How the nodes are linked:
sela § zuti
sela + bapi
sela * lotu
sela @ befi
sela $ bedi
kipe § pato
kipe + dimi
kipe * mata
kipe @ rebu
kipe $ vaza
fine § rume
fine + rore
fine * ruti
fine @ gupo
fine $ fofo
fudu § rore
fudu + ribe
fudu * naze
fudu @ fofo
fudu $ bopa
taga § pimu
taga + sode
taga * tova
taga @ sovu
taga $ noke
setu § mabu
setu + rume
setu * gugi
setu @ tipa
setu $ gupo
pedu § bedu
pedu + dini
pedu * fudu
pedu @ rume
pedu $ rore
zoru § roki
zoru + ropu
zoru * sezi
zoru @ kazu
zoru $ gebi
rivo § reku
rivo + fazo
rivo * vavu
rivo @ tova
rivo $ vibu
gugi § gupo
gugi + fofo
gugi * lane
gugi @ kepa
gugi $ nulu
tipa § sina
tipa + setu
tipa * kepa
tipa @ rare
tipa $ voni
foga § mive
foga + nota
foga * soko
foga @ pizu
foga $ gane
lopo § lolu
lopo + kepa
lopo * sina
lopo @ bapi
lopo $ suvi
tadi § vudo
tadi + mode
tadi * befi
tadi @ mata
tadi $ dale
dilu § tara
dilu + zuko
dilu * lesa
dilu @ roki
dilu $ ropu
ramo § fora
ramo + mive
ramo * bafi
ramo @ robi
ramo $ pizu
rore § pedu
rore + size
rore * bopa
rore @ fine
rore $ fudu
reku § sode
reku + tori
reku * vibu
reku @ noke
reku $ rivo
pimu § dore
pimu + zupe
pimu * noke
pimu @ nota
pimu $ taga
lolu § rare
lolu + voni
lolu * suvi
lolu @ fodu
lolu $ lopo
bedi § sela
bedi + siri
bedi * pavo
bedi @ zopi
bedi $ lotu
naze § bopa
naze + geku
naze * size
naze @ bedu
naze $ dini
zopi § befi
zopi + bedi
zopi * mode
zopi @ dimi
zopi $ difi
ropu § dilu
ropu + repi
ropu * rebu
ropu @ zoru
ropu $ lesa
nubi § dipe
nubi + zera
nubi * bimi
nubi @ ribe
nubi $ boke
bafi § pizu
bafi + gane
bafi * lore
bafi @ babo
bafi $ gada
tori § loni
tori + neta
tori * kazu
tori @ reku
tori $ fazo
rebu § lesa
rebu + kipe
rebu * zuko
rebu @ sezi
rebu $ bini
bini § rebu
bini + vaza
bini * repi
bini @ tara
bini $ zuko
tova § noke
tova + rivo
tova * zupe
tova @ kaba
tova $ siza
gupo § setu
gupo + fine
gupo * nulu
gupo @ voni
gupo $ gugi
pogu § kazu
pogu + gebi
pogu * neta
pogu @ vavu
pogu $ dofo
dofi § babo
dofi + gada
dofi * ramo
dofi @ bimi
dofi $ fora
kobo § geku
kobo + mipu
kobo * nubi
kobo @ dini
kobo $ dipe
dimi § kise
dimi + zopi
dimi * tadi
dimi @ kipe
dimi $ vudo
nota § femu
nota + pimu
nota * gumo
nota @ foga
nota $ sovu
bopa § fudu
bopa + fisu
bopa * dini
bopa @ ruti
bopa $ naze
kazu § fazo
kazu + zoru
kazu * dofo
kazu @ vibu
kazu $ pogu
boke § nubi
boke + babo
boke * mipu
boke @ fisu
boke $ bimi
mive § lore
mive + femu
mive * gane
mive @ ramo
mive $ foga
sezi § gebi
sezi + rebu
sezi * dilu
sezi @ dofo
sezi $ tara
vudo § dimi
vudo + difi
vudo * dale
vudo @ vaza
vudo $ tadi
dofo § pogu
dofo + sezi
dofo * roki
dofo @ loni
dofo $ neta
zera § robi
zera + pizu
zera * dofi
zera @ nubi
zera $ babo
vegu § mata
vegu + dale
vegu * dimi
vegu @ repi
vegu $ kise
suvi § lopo
suvi + tere
suvi * tipa
suvi @ siri
suvi $ sina
zuko § bini
zuko + mata
zuko * pato
zuko @ dilu
zuko $ repi
lane § nulu
lane + bedu
lane * fine
lane @ mabu
lane $ rume
rume § lane
rume + pedu
rume * fofo
rume @ setu
rume $ fine
nulu § gugi
nulu + ruti
nulu * rume
nulu @ tere
nulu $ lane
zuti § mode
zuti + fodu
zuti * bedi
zuti @ dale
zuti $ sela
kise § vegu
kise + befi
kise * vudo
kise @ pato
kise $ dimi
pato § repi
pato + kise
pato * vaza
pato @ lesa
pato $ kipe
roki § neta
roki + dilu
roki * gebi
roki @ fazo
roki $ zoru
noke § taga
noke + reku
noke * siza
noke @ gumo
noke $ tova
robi § mipu
robi + ramo
robi * babo
robi @ dipe
robi $ zera
vibu § rivo
vibu + kazu
vibu * loni
vibu @ siza
vibu $ vavu
gane § foga
gane + sovu
gane * rezo
gane @ bafi
gane $ soko
pavo § lotu
pavo + rare
pavo * bapi
pavo @ mode
pavo $ fodu
tara § sezi
tara + bini
tara * ropu
tara @ neta
tara $ dilu
siri § bapi
siri + suvi
siri * rare
siri @ bedi
siri $ rebo
repi § zuko
repi + vegu
repi * kipe
repi @ ropu
repi $ pato
zupe § siza
zupe + vavu
zupe * reku
zupe @ pimu
zupe $ sode
lore § gada
lore + rezo
lore * foga
lore @ fora
lore $ mive
voni § tipa
voni + gupo
voni * tere
voni @ lolu
voni $ kepa
dore § kaba
dore + siza
dore * taga
dore @ femu
dore $ pimu
mode § difi
mode + pavo
mode * sela
mode @ tadi
mode $ zuti
loni § vavu
loni + dofo
loni * fazo
loni @ sode
loni $ tori
rezo § soko
rezo + kaba
rezo * nota
rezo @ lore
rezo $ femu
fazo § tori
fazo + roki
fazo * pogu
fazo @ rivo
fazo $ kazu
vavu § vibu
vavu + pogu
vavu * tori
vavu @ zupe
vavu $ loni
lotu § bedi
lotu + rebo
lotu * fodu
lotu @ difi
lotu $ pavo
fofo § fine
fofo + fudu
fofo * bedu
fofo @ gugi
fofo $ ruti
babo § zera
babo + bafi
babo * fora
babo @ boke
babo $ dofi
sovu § nota
sovu + taga
sovu * kaba
sovu @ gane
sovu $ gumo
kepa § voni
kepa + gugi
kepa * mabu
kepa @ lopo
kepa $ tere
rare § rebo
rare + tipa
rare * lopo
rare @ pavo
rare $ lolu
gumo § sovu
gumo + noke
gumo * dore
gumo @ soko
gumo $ kaba
rebo § siri
rebo + sina
rebo * lolu
rebo @ lotu
rebo $ rare
bedu § ruti
bedu + naze
bedu * rore
bedu @ lane
bedu $ pedu
sina § suvi
sina + mabu
sina * voni
sina @ rebo
sina $ tipa
dini § naze
dini + kobo
dini * ribe
dini @ pedu
dini $ size
geku § fisu
geku + bimi
geku * dipe
geku @ naze
geku $ kobo
lesa § ropu
lesa + pato
lesa * bini
lesa @ gebi
lesa $ rebu
bapi § fodu
bapi + lopo
bapi * rebo
bapi @ sela
bapi $ siri
fora § dofi
fora + lore
fora * pizu
fora @ mipu
fora $ ramo
neta § dofo
neta + tara
neta * zoru
neta @ tori
neta $ roki
soko § gane
soko + gumo
soko * femu
soko @ gada
soko $ rezo
pizu § ramo
pizu + foga
pizu * gada
pizu @ zera
pizu $ bafi
fisu § ribe
fisu + boke
fisu * kobo
fisu @ bopa
fisu $ geku
mata § vaza
mata + tadi
mata * kise
mata @ zuko
mata $ vegu
size § dini
size + dipe
size * fisu
size @ rore
size $ ribe
siza § tova
siza + vibu
siza * sode
siza @ dore
siza $ zupe
sode § zupe
sode + loni
sode * rivo
sode @ taga
sode $ reku
befi § dale
befi + sela
befi * difi
befi @ kise
befi $ zopi
dale § tadi
dale + zuti
dale * zopi
dale @ vegu
dale $ befi
mabu § tere
mabu + lane
mabu * gupo
mabu @ sina
mabu $ setu
tere § kepa
tere + nulu
tere * setu
tere @ suvi
tere $ mabu
bimi § boke
bimi + dofi
bimi * robi
bimi @ geku
bimi $ mipu
difi § zopi
difi + lotu
difi * zuti
difi @ vudo
difi $ mode
dipe § kobo
dipe + robi
dipe * boke
dipe @ size
dipe $ nubi
fodu § pavo
fodu + lolu
fodu * siri
fodu @ zuti
fodu $ bapi
kaba § gumo
kaba + tova
kaba * pimu
kaba @ rezo
kaba $ dore
ruti § fofo
ruti + bopa
ruti * pedu
ruti @ nulu
ruti $ bedu
mipu § bimi
mipu + fora
mipu * zera
mipu @ kobo
mipu $ robi
femu § rezo
femu + dore
femu * sovu
femu @ mive
femu $ nota
ribe § size
ribe + nubi
ribe * geku
ribe @ fudu
ribe $ fisu
gebi § zoru
gebi + lesa
gebi * tara
gebi @ pogu
gebi $ sezi
gada § bafi
gada + soko
gada * mive
gada @ dofi
gada $ lore
vaza § kipe
vaza + vudo
vaza * vegu
vaza @ bini
vaza $ mata

The rows follow the links: the fewer symbols apart two nodes are, the more alike their rows tend to be.

Each row is also shifted at random along 5 hidden directions that mean nothing.

Some nodes, each with a row of numbers:
size: -35 5 -1 -7 46 -21 63 -3 -14 15 3 14 -8 17 32 -45 39 -19 8 12 -19 33 -17 8 19 -19 -20 -17 -5 -29 2 -39 -6 -9 -8 -23 -9 12 36 9 -35 -8
siza: -56 33 6 -5 21 -12 68 9 33 -8 10 -4 -5 4 -17 -11 23 14 -11 13 33 46 12 -17 54 2 14 -44 22 -26 -9 -83 9 19 -1 -24 -21 -4 28 -22 -27 -9
bimi: -33 -5 34 6 36 -28 11 15 -11 -6 14 8 0 16 32 -19 34 29 12 3 -21 25 -3 -7 -11 -5 22 -43 10 13 -3 -32 6 -20 2 -5 -13 20 14 13 -7 -2
kazu: 57 26 -15 -7 -27 10 3 -29 9 16 16 -9 5 -25 -8 -5 -12 -60 -6 -5 20 -23 16 21 19 -9 -36 32 14 -9 15 23 21 4 23 0 -16 -16 -18 -3 -15 -6
fofo: -51 -20 9 10 -7 -2 -10 -6 -7 -23 -15 2 6 -22 -9 39 -9 9 -25 -15 -3 -29 -9 -17 -1 -2 15 18 -21 -8 -26 0 -16 4 -14 -12 31 18 5 10 6 -1
dilu: -35 2 0 4 -17 -8 -8 18 18 38 -8 -31 5 28 12 -41 3 -2 55 15 -3 35 25 16 -37 -8 -4 -12 4 41 2 19 -14 -23 36 40 -31 -1 -4 -15 17 21
bafi: -35 4 21 -13 53 -38 -21 26 -4 -4 13 21 -22 69 29 -44 33 41 16 5 -5 44 -16 -12 -21 19 33 -61 14 22 7 -8 2 -11 -18 33 -17 22 0 4 12 30
noke: 27 9 31 1 -16 -16 -64 -4 10 -6 20 -4 -3 5 11 5 -1 -1 7 -14 12 -17 16 -1 -31 10 23 -9 15 43 -2 35 18 -17 23 39 -13 15 -35 7 23 25
vegu: 59 16 -30 -2 3 37 69 12 15 5 -11 1 10 -20 -18 -14 14 -14 -24 5 13 30 -1 7 38 -4 -23 -5 -1 -29 17 -26 -11 28 6 -23 -1 -30 24 -22 -30 -36
tadi: 42 -5 -30 2 -36 36 7 -16 -4 -5 -9 -6 7 -36 -39 47 -45 -3 -14 3 7 -33 4 -1 26 4 -19 40 -2 -26 6 3 5 21 -14 -32 17 -31 -6 -10 0 -20
ropu: -5 10 -2 11 -22 8 -3 21 22 -3 -5 -23 38 -33 -9 1 2 0 -16 -16 11 9 22 8 -14 -1 10 -9 3 26 3 16 -12 6 39 22 -3 -9 -11 -13 -2 -21
sezi: 34 22 0 4 -6 18 63 11 28 22 -2 -18 -5 -2 -7 -22 16 -3 21 25 12 42 24 4 27 -12 -10 -20 14 -5 3 -47 6 1 21 -15 -28 -20 23 -24 -19 -15
tipa: 85 -12 -10 3 -21 30 10 -34 -12 26 -16 0 -22 -10 10 -1 -6 -59 12 3 -16 -31 -8 23 -3 -24 -46 59 -27 -18 -4 36 -9 -13 7 -9 13 2 6 13 -6 4
gupo: 50 -18 11 12 -13 26 22 -18 -11 1 -13 2 -20 -19 -6 34 -10 -1 5 11 -15 -25 -4 -8 14 -14 -10 30 -16 -24 -18 -19 -2 -6 -18 -40 17 -4 20 9 -2 -7
lane: -94 -8 1 20 -20 -6 55 -20 -1 0 -15 -24 40 -70 5 13 7 -52 -21 -17 -8 -22 11 14 10 -41 -23 44 -30 -20 -31 -14 -26 -6 31 -33 15 17 26 18 -36 -34
kise: 35 13 -30 4 -1 26 43 16 7 -2 -8 -5 44 -45 -8 -14 11 -19 -38 -16 1 16 3 19 12 -9 -21 2 -6 -8 24 6 -16 22 26 -6 6 -25 8 -11 -31 -50
neta: -67 -4 -16 -11 30 -24 -24 42 -7 19 12 -6 -5 73 1 -33 -20 88 63 40 -16 58 4 -14 -20 32 24 -63 36 27 32 -22 11 -4 -29 16 -35 -25 -9 -25 33 20
ribe: 57 8 14 -7 32 0 77 -24 -5 34 2 17 -45 22 34 -49 45 -53 25 24 -13 21 -11 17 30 -32 -39 5 -7 -38 -5 -36 6 -19 -1 -29 -17 14 44 11 -37 6
lesa: -11 4 -3 3 4 8 2 42 23 -1 -11 -11 10 19 -11 -12 6 49 8 6 7 45 12 -10 -11 14 27 -45 10 26 8 -14 -12 10 9 22 -10 -14 3 -24 12 -5
zoru: -11 10 -13 -4 -32 1 15 -21 15 42 2 -32 -16 11 -4 -18 -24 -32 58 30 6 3 27 19 5 -17 -33 25 13 0 -1 0 12 -13 19 -2 -36 -13 -4 -13 3 20
tere: 32 -30 -2 3 -4 12 -11 -5 -26 17 -14 4 -26 24 8 5 -18 13 39 20 -31 -10 -12 -1 -16 -5 -13 21 -13 -3 -1 13 -5 -17 -25 -11 8 -3 8 8 20 14
pato: -26 8 -24 -8 9 5 36 25 26 35 -20 -14 -8 43 2 -57 16 -6 37 21 5 60 7 14 -6 -4 -13 -19 -4 6 7 -3 -26 1 13 27 -22 -7 19 -27 0 10
reku: 19 19 11 -12 16 -12 -24 20 19 -5 13 8 -11 37 2 -23 17 21 -3 -4 20 28 1 -5 -11 20 26 -42 18 23 11 4 9 4 4 39 -16 3 -15 -12 13 20
tova: -79 23 6 -4 1 -26 38 -10 30 10 11 -18 -6 7 -5 -17 9 -16 18 14 27 23 19 -1 27 -9 -1 -14 15 -10 -19 -45 10 1 13 -5 -27 6 12 -11 -14 11
pizu: 5 13 17 -5 17 -12 -8 -6 3 -36 16 22 -5 -9 -7 22 11 8 -47 -18 21 -16 -12 -19 24 15 26 -15 8 -13 -9 -20 16 15 -16 -8 11 12 -6 6 -9 -1
zupe: -76 13 -1 -11 -18 -25 -27 -17 18 6 9 -14 -17 28 -15 3 -23 -6 23 11 28 -6 13 -7 4 10 9 5 14 3 -16 -2 14 1 -3 17 -18 8 -16 -9 18 38
rebo: -29 -12 -20 5 -10 8 -1 10 -2 6 -26 -9 28 -14 5 -17 7 -24 -11 -19 -9 1 -6 19 -30 -11 -11 19 -30 11 -3 44 -39 1 22 24 17 9 4 0 -3 -10
vaza: 63 6 -24 -9 12 34 26 27 18 2 -16 9 -16 26 -22 -9 3 28 -4 13 12 38 -7 -8 19 17 3 -24 4 -13 17 -16 -9 23 -20 1 1 -28 13 -28 4 -4
dipe: 20 -9 25 3 41 -15 -4 16 -24 -14 17 24 -3 11 27 -5 24 41 -3 2 -27 11 -14 -13 -9 6 23 -41 11 7 10 -25 11 -13 -18 -12 -1 9 7 17 -2 -8
fazo: -5 29 -21 -10 -7 -5 21 -15 11 15 14 -12 19 -16 -4 -27 1 -45 -5 -2 15 4 13 24 18 -7 -30 10 14 -9 18 5 13 8 24 1 -24 -11 -10 -7 -24 -11
fora: 46 16 37 -2 27 -10 18 2 14 -1 7 17 -32 22 25 -27 48 -11 -4 -2 8 20 -6 -3 4 -8 14 -30 4 2 -14 -23 7 -14 7 12 -12 25 17 6 -13 15
lotu: -82 -26 -17 5 -18 3 -8 15 4 12 -28 -20 3 18 -13 8 -26 28 31 13 -8 12 6 -5 -20 2 6 10 -17 8 -16 6 -29 -1 -9 10 7 -2 7 -13 26 12

From each start, follow one symbol. Which node do you reach?
Answers are names.
---
-112 -26 -50 -6 -33 -8 -103 6 -23 -16 -8 -14 35 8 -37 45 -83 43 2 -12 2 -40 -4 -9 -37 39 12 30 1 21 15 68 -9 20 -30 27 25 -17 -54 -8 51 16
§: vaza
---
-19 -29 14 16 -2 -3 -18 12 -20 -1 -11 0 14 -9 15 11 1 23 9 -7 -33 -6 -4 -2 -36 -8 10 3 -15 20 -7 15 -17 -15 2 0 15 11 3 15 13 -5
+: fofo
---
-74 -10 -3 -10 27 -24 32 -13 -6 25 -13 6 -37 51 22 -41 17 -20 41 22 -10 23 -17 3 4 -12 -17 4 -17 -23 -19 -17 -20 -14 -22 -4 -6 24 32 7 -7 31
*: naze
---
-39 9 26 4 -4 -23 31 -34 10 14 5 -9 -18 -7 18 -13 20 -51 17 4 7 -9 9 7 14 -30 -12 19 -7 -12 -30 -22 8 -19 19 -10 -13 30 15 15 -19 15
$: babo
---
60 11 -1 6 -6 24 2 22 13 -17 8 0 11 -17 -25 27 -11 45 -18 3 9 11 13 -17 16 18 21 -30 25 6 17 -27 18 17 -3 -13 -3 -32 -7 -19 4 -23
§: zoru
---
95 -18 2 4 22 28 23 15 -17 0 -14 22 -22 11 7 1 14 28 1 13 -26 15 -19 -7 4 1 -3 -12 -7 -14 9 -16 -6 -2 -24 -25 12 -13 25 1 -2 -15
+: gugi
---
32 -7 24 3 23 -4 3 7 -1 8 -13 15 -15 20 39 -35 46 -25 1 -13 -12 12 -15 11 -28 -14 2 -6 -25 13 -13 23 -24 -20 14 27 7 32 14 15 -6 10
$: rore
---
66 -8 -7 -4 36 21 48 31 0 37 -28 14 -29 52 33 -70 49 -3 36 21 -25 64 -19 16 -18 -12 -19 -25 -19 0 11 0 -33 -13 1 16 -8 1 41 -9 -9 6
§: lolu
---
-33 21 -15 -14 7 -4 -3 3 16 -38 16 11 -3 7 -44 37 -24 42 -38 1 41 1 -3 -32 47 37 30 -27 26 -26 6 -41 21 39 -39 -16 6 -20 -11 -22 6 -2
$: vibu
---
-4 -16 5 -4 19 -14 -39 -3 -27 -19 5 22 6 1 16 8 2 1 -25 -20 -16 -25 -25 -2 -19 8 8 5 -9 4 3 32 -4 -2 -17 10 22 18 -15 21 6 4
§: bopa
---
33 32 3 -3 -20 12 -4 -16 25 -44 18 6 13 -51 -38 49 -11 -14 -70 -27 49 -33 6 -16 45 14 17 6 14 -19 -6 -15 23 35 4 -12 13 -6 -20 -8 -13 -18
§: zupe
---
-63 8 27 -2 57 -43 -6 43 -3 -14 14 13 25 24 40 -53 57 31 -16 -18 -9 51 -10 -1 -30 6 40 -71 8 39 11 -5 -11 -10 19 36 -11 28 4 7 -9 -5
@: robi
---
-73 -2 29 3 4 -43 -25 -12 0 16 8 -11 -10 22 35 -29 17 -26 33 -4 -7 -3 5 11 -35 -16 4 2 -6 28 -22 20 -2 -34 24 30 -16 39 -5 20 8 35
*: fora
---
25 14 11 -10 -14 -10 -21 -47 3 -9 19 11 -22 -9 -3 19 -7 -56 -22 -15 26 -50 -4 3 19 -3 -11 36 0 -18 -14 16 22 0 -3 0 4 18 -17 15 -6 22
*: mive
---
24 -10 -8 -3 6 37 69 15 23 17 -36 0 -54 45 -25 2 3 33 33 43 8 46 -3 -22 37 3 2 -13 -11 -35 -22 -65 -21 11 -39 -28 3 -16 52 -33 5 13
$: fodu
---
36 28 -16 -9 4 6 8 1 11 -19 18 7 21 -24 -19 6 -1 -10 -44 -14 26 0 3 1 31 11 -3 -11 21 -13 24 -6 19 27 7 -7 -5 -22 -14 -10 -20 -24
+: neta
---
33 4 -8 -6 -12 10 -28 5 1 1 12 -5 -11 18 -21 20 -35 43 23 20 5 0 11 -13 4 21 9 -14 27 7 19 -7 26 5 -18 -4 -14 -29 -20 -18 24 10
+: dilu
---
-71 8 -23 2 -4 -2 17 31 23 3 -13 -21 42 -8 -9 -25 9 5 -9 -11 12 38 12 11 -10 0 4 -18 -1 17 7 5 -26 14 30 24 -5 -7 2 -20 -7 -20
§: bini
